Below are the code and all the weights of a small trained network. Each question names an input and a target symbol and asks about switching units off, where a switched-off unit gives its printed mean instead of its output.

import numpy as np


def w(rows, s, z=0):
    codes = np.array(rows[::2]) - 128.0
    scale = np.full(codes.shape[1], s)
    scale[-1] = z or s
    return codes * scale


def norm(h):
    return h / np.sqrt((h * h).mean(-1, keepdims=True) + 1e-5)


def f(y):
    return y / 2 * (1 + np.tanh(0.7978845608 * (y + 0.044715 * y**3)))


def softmax(a):
    e = np.exp(a - a.max(-1, keepdims=True))
    return e / e.sum(-1, keepdims=True)


def log_softmax(a):
    a = a - a.max(-1, keepdims=True)
    return a - np.log(np.exp(a).sum(-1, keepdims=True))


def net(x, mask):
    ids = ['ΔΠεζσψ'.index(c) for c in x.split()]
    T = len(ids)
    res = E[ids] + P[:T]
    r = norm(res)
    for j in range(2):
        rows = slice(2 * j, 2 * j + 2)
        q, k, v = (r @ M[0][rows].T for M in (Q, K, V))
        z = softmax(np.where(np.tri(T) > 0, q @ k.T / 2**0.5, -1e9)) @ v
        o = O[0][rows]
        res = res + np.where(mask[j], z, o[:, -1]) @ o[:, :-1]
    y = f(norm(res) @ A[0][:, :-1].T + A[0][:, -1])
    res = res + np.where(mask[2:6], y, B[0][:, -1]) @ B[0][:, :-1]
    return log_softmax(norm(res)[-1] @ U[:, :-1].T + U[:, -1])


Q, K, V, O, A, B = {}, {}, {}, {}, {}, {}
E = w([
[178,107,75,169,102,168,129,135,102],'Δ',
[136,54,213,32,2,175,88,131,180],'Π',
[95,137,111,131,126,125,108,177,103],'ε',
[133,78,79,138,124,119,151,181,140],'ζ',
[136,153,105,139,156,152,97,132,147],'σ',
[85,129,94,118,157,98,99,133,163],'ψ',
],0.019)
P = w([
[144,137,167,169,119,120,144,71,159],'0',
[126,111,87,123,112,251,100,126,164],'1',
[134,122,51,124,127,202,102,122,135],'2',
[130,89,94,102,122,160,96,149,145],'3',
[97,90,73,113,113,150,108,155,122],'4',
[132,86,96,112,160,155,118,182,135],'5',
[119,116,107,115,170,154,21,159,66],'6',
[96,88,126,88,155,155,137,219,134],'7',
[128,112,159,143,224,198,98,196,108],'8',
[108,92,161,101,180,158,164,232,140],'9',
],0.012)
Q[0] = w([
[99,65,37,177,182,218,23,254,185],'head 0',
[151,164,162,116,133,156,99,82,84],'head 0',
[161,142,100,162,119,53,140,74,99],'head 1',
[151,215,174,137,34,16,196,70,164],'head 1',
],0.0061)
K[0] = w([
[127,109,249,120,80,109,140,73,182],'head 0',
[120,114,105,116,176,166,105,132,146],'head 0',
[97,119,172,12,128,187,131,138,88],'head 1',
[133,128,77,53,167,159,108,118,91],'head 1',
],0.011)
V[0] = w([
[159,99,104,145,112,217,196,167,67],'head 0',
[61,130,123,254,207,36,205,174,140],'head 0',
[166,26,146,58,220,67,181,131,135],'head 1',
[109,68,110,128,37,128,131,235,80],'head 1',
],0.0085)
O[0] = w([
[174,1,85,115,98,159,66,109,169,153],'head 0',
[96,201,172,197,74,124,124,89,121,84],'head 0',
[166,134,118,188,62,134,78,228,186,2],'head 1',
[94,138,172,145,56,219,140,119,54,188],'head 1',
],0.0097,0.0083)
A[0] = w([
[66,158,83,202,113,151,56,183,154,95],'neuron 0',
[251,27,96,24,96,212,76,7,163,252],'neuron 1',
[140,173,128,16,213,42,196,20,110,104],'neuron 2',
[138,175,120,175,138,97,129,141,255,161],'neuron 3',
],0.0065,0.0022)
B[0] = w([
[111,109,122,173,120,81,77,106,138,151],'neuron 0',
[26,191,110,130,158,108,170,123,218,250],'neuron 1',
[151,5,143,158,117,164,128,156,104,177],'neuron 2',
[179,111,134,139,156,117,102,185,74,129],'neuron 3',
],0.012,0.011)
U = w([
[34,153,54,127,119,114,129,54,248,40],'Δ',
[176,53,105,106,161,120,88,142,79,249],'Π',
[125,254,128,151,133,16,133,148,141,127],'ε',
[101,156,161,106,103,154,150,37,30,145],'ζ',
[161,217,87,68,85,149,125,138,112,42],'σ',
[120,104,122,207,44,154,39,146,149,140],'ψ',
],0.0061,0.0019)

Each question gives the input, a string of symbols that net reads in full, and the target symbol t.
The units are the heads (2 rows each of Q, K, V and O) and the neurons (one row each of A and B). Each row of codes is followed by its name. A weight is (code - 128) times the scale printed after its matrix; where a second scale follows, it is the last column's (O, A, B and U).
mask holds one flag per unit, heads first, then neurons. A switched-off unit (its flag False) gives its mean, the last column of its rows in O or B, instead of its output. The means were averaged over made-up inputs and are rounded, as every weight is.
A unit's drop is (log p(t) with every unit on - log p(t) with that unit switched off) / (log p(t) with every unit on - log p(t) with every unit switched off).
The circuit of an input: a set's keep is (log p(t) with only the set's units on - log p(t) with every unit switched off) / (log p(t) with every unit on - log p(t) with every unit switched off). Starting from all 6 units, units are removed one at a time, each time the one whose removal leaves the highest keep (on an exact tie, the one counted first), for as long as the keep stays at least 0.8.
circuit, biggest first: the units of the circuit, biggest drop first
most important unit: the unit with the biggest drop
top k neurons: the k neurons with the biggest drops, biggest first
which heads matter: for each layer, one digit per head in row order, 1 if its drop is at least 0.15 and else 0, layers parted by /
drop when u is switched off: that unit's drop, to one decimal
input ε σ ψ, target ζ: which heads matter	11
input ε ε ζ Π ζ ζ ε σ, target Π: circuit, biggest first	[head 0]
input σ σ ε ε ψ ζ σ ζ, target Π: top 2 neurons	[neuron 1; neuron 2]
input σ Δ ζ σ ε σ Π σ, target Π: which heads matter	01
input ζ ε ε ε σ ε ε ζ, target ψ: circuit, biggest first	[head 1; head 0]
input σ ε ζ ε ε, target Π: top 2 neurons	[neuron 2; neuron 1]
input σ Δ ε ε Δ σ ζ ψ, target Π: which heads matter	01
input σ ζ ε ζ, target Π: circuit, biggest first	[head 1; head 0; neuron 1; neuron 2]
input ζ σ ψ, target ψ: circuit, biggest first	[head 1; neuron 1]
input Δ Δ Δ Δ ψ σ Δ, target Δ: drop when head 0 is switched off	0.1
input ε ψ ε ε ε ε ε σ ψ ζ, target ζ: drop when neuron 2 is switched off	0.0
input Δ Π ε ψ Δ Δ Π, target Δ: drop when neuron 1 is switched off	1.2
input ε ε ε Δ ε ε ε Δ Π ε, target Π: drop when head 0 is switched off	0.2
input ψ ψ ζ ψ ζ ε σ, target ε: most important unit	head 0
